k647: [ 81 158 175 169  91  82 169  78 167  89 127 164 117 135 120 120 161 119
 154 146  97 124 104  83 151 134  94 138 143 157  78 106  99 138  83 126
  80 158 126 155 146 120 156 130  82 153 157  87 146  83 175 156 138  97
 158  83 153 156 147]
k192: [133 124 119  87 103 164 115 125 157 120 133 145 121 147  82 153 134 131
 142 170 118 177 111 144  94  97 110 134 139  81 112 111  82 162 166 156
 153 122 164 145 122 121 120  82  84 143 153 116 148 175  78  88 165 164
 173 149 100 178 173]
k706: [124 116 112 170  91 177  97 162 122  83 150 104 117 176 136  94 154 117
  87 160  89  79 153 177 102 106 164 137  78 146  92  95 175  88  98 169
  81 165 153  89 117 132 144 154 174  92 142 140 145 113  80  88 175  91
 172  80 171 148 173]
k782: [129 132 110 173  95 152 139  83 131 126 134 107 169 105 136 118 159 118
  82 178 120 149 128 122 158  79 173  80  86  89 143  91 150 148 133 101
 133 139 169 113 104  95 118 113 108 133 152 135  94  81 164  96 133  95
  91 119 159 118  81]
k369: [121 112 161 166 111 176 139 103 130 152 148 139 116 141 145 129  78 122
 151 131 101 117 154  86  91 163  88  87 120  88 169 100 169  86 159 102
  90 117 167  99 130 175 149 142 177 147  98 133 132 120  96 153 100 172
  95 114 168 102 110]
k864: [150  82 111 113 109 134  81 128 161 128  84 169  85 103 166 104 126 119
  97 114 116  87 128 169 140 144 175  92 126  79  83 107 130  78  79 139
 112 137 132  80 174 120 149  97 162 110 153 109  80 149 165 148 142 143
 100 106 102  85 140]
howmany k782: [133]
4
howmany k647: [158]
3
howmany k647: [120]
3

k63: [126 125 132 159 183 179 132 180 179 179]
k673: [176 176 123 129 123 123 123 131 172 176]
k749: [130 129 122 129 129 128 175 126 140 174]
k445: [129 128 129 128 133 133 129 176 180 179]
k462: [127 152 179 176 179 177 179 179 177 179]
k2: [129 128 124 130 134 129 124 151 177 177]
k67: [128 125 132 128 150 175 132 180 178 179]
k675: [127 130 172 176 180 178 172 178 178 180]
k109: [128 177 123 129 123 128 177 131 172 176]
howmany k445: [133]
2
howmany k749: [129]
3
howmany k673: [176]
3
howmany k109: [177]
2

k761: [154 171 171 154 154 154 154]
k327: [169 181 184  96 184 104 128]
k719: [128 159 138 107 155 114 124]
k438: [129 102 124 156 128 141 149]
k57: [181 181 147  96 184 153 146]
k320: [167 135 179 143 179 127 160]
k294: [169 153 143 126 183 118 149]
howmany k761: [154]
5
howmany k327: [103]
0
howmany k320: [127]
1
howmany k57: [181]
2
howmany k761: [153]
0
howmany k761: [155]
0

k834: [176 179 176 124  85]
k709: [180 180 166 164 130]
k953: [180 100 180 124 100]
howmany k953: [179]
0
howmany k709: [180]
2
howmany k834: [176]
2

k186: [118 162 115 122 148  85  96 105 130]
k296: [144 115 113 156 120 147 123 105 141]
k893: [128 129 115 104 150 136 129 136 124]
k355: [105 148 148 122 148 120 148 105 130]
k995: [143 113 117 153 119 148 127 110 139]
k733: [128 128 128 128 128 128 128 128 128]
k149: [126 137 126 130 131 115 118 119 130]
k578: [119 130 142 128 115 147 131 132 126]
k963: [117 103 112 103 120 103 157 170 112]
k179: [131 116 129 126 127 145 129 139 126]
howmany k179: [139]
1
howmany k963: [102]
0
howmany k578: [133]
0
howmany k963: [157]
1
howmany k578: [146]
0
howmany k149: [127]
0
howmany k355: [148]
4

k840: [169 168 106 169 168 147 171 105 169 153 168 129 105 128 103 106 108 168
 163 136 115 103 109 123 131 129 127 125 105]
k145: [147 118 116 115 146 119 117 116 119 116 121 152 114 147 152 116 149 117
 122 149 116 114 116 139 150 149 144 152 115]
k561: [133 109 148 106 137 122 107 138 108 120 112 139 135 136 137 136 148 107
 116 131 145 135 134 137 137 134 132 143 139]
k847: [120 159 117 161 119 143 162 118 160 146 158 119 118 120 121 118 118 160
 153 125 114 119 121 120 121 122 122 117 116]
k595: [113 127 116 123 146 123 125 111 128 123 128 153 113 146 155 114 116 154
 128 154 112 110 114 137 149 147 140 148 113]
k892: [119 154 119 157 117 139 157 117 153 142 153 113 118 115 115 116 118 156
 147 122 112 121 116 118 116 153 121 109 119]
k309: [109 133 143 134 113 134 133 143 130 134 130 106 143 153 103 144 142 134
 131 105 145 146 143 120 107 108 115 109 145]
howmany k840: [168]
4
howmany k145: [116]
6
howmany k595: [147]
1
howmany k892: [116]
3
howmany k840: [153]
1
howmany k145: [152]
3

k331: [160 118 183 147 124 129 133 151 125 126]
k645: [119 164 115 117 134 130 139 128 125 159]
k610: [128 131 115 133 125 139 128 131 114 124]
k98: [141 106 166 147 121 126 123 139 112 121]
k788: [116 174 116 127 120 136 120 132 136 132]
k880: [131 132 132 118 118 133 130 136 132 124]
k659: [129 115 125 123 121 140 132 136 124 118]
howmany k880: [132]
3
howmany k788: [116]
2
howmany k645: [127]
0

k990: [159 132 132 132 105 105]
k484: [114 104  86 125 131 119]
k184: [119 104  86  86 133 119]
howmany k990: [106]
0
howmany k184: [133]
1
howmany k990: [131]
0

k969: [118  91 136 137 144  98 139 117 140 107 132 128 140  89 131 141 110 124
 109 142 119 109  90 124 144 104 147 128 135 159 148 136 115 146 178 135
 134 149 101 139 162]
k753: [134 125 119 123 114  99 121 143 141  87 116 130 163 127 147 143 137 134
 116 125 121 127 107 145 121 117 151 135 127 170 141 131 138 126 137 135
 102 121 121 133 129]
k457: [169 103 117 117 154  94 128 105 142  81 115 136 114 137 131 108 126 140
 114 137 128 134 126 117 111 103 159  98 130 108 103 112 117 128 140 117
 138 107 156 126 146]
howmany k457: [114]
2
howmany k457: [128]
3
howmany k753: [124]
0
howmany k457: [117]
5
howmany k457: [102]
0

k384: [145 138 145  97 125 168 120 158 161 117 142 138]
k541: [120 115  88 137 112 121 164  90 122 146 164 124]
k418: [143 124 159 134 111 136  82 164 105 112 132 160]
k986: [127 137 117 117 112 135 159 108 159 141 117 163]
howmany k541: [122]
1
howmany k986: [158]
0

k117: [124 124 137 124]
k991: [111 134 113  89]
k458: [135 130 142 121]
k349: [134 141 132 134]
k342: [122 134 126 131]
k93: [132 141 123 130]
k201: [127 123 142 126]
k448: [ 72  73 102  73]
k204: [131 117 144 138]
k519: [117 127 124 122]
k212: [103 117 117 103]
howmany k448: [73]
2
howmany k212: [103]
2
howmany k201: [123]
1
howmany k117: [124]
3
howmany k117: [137]
1

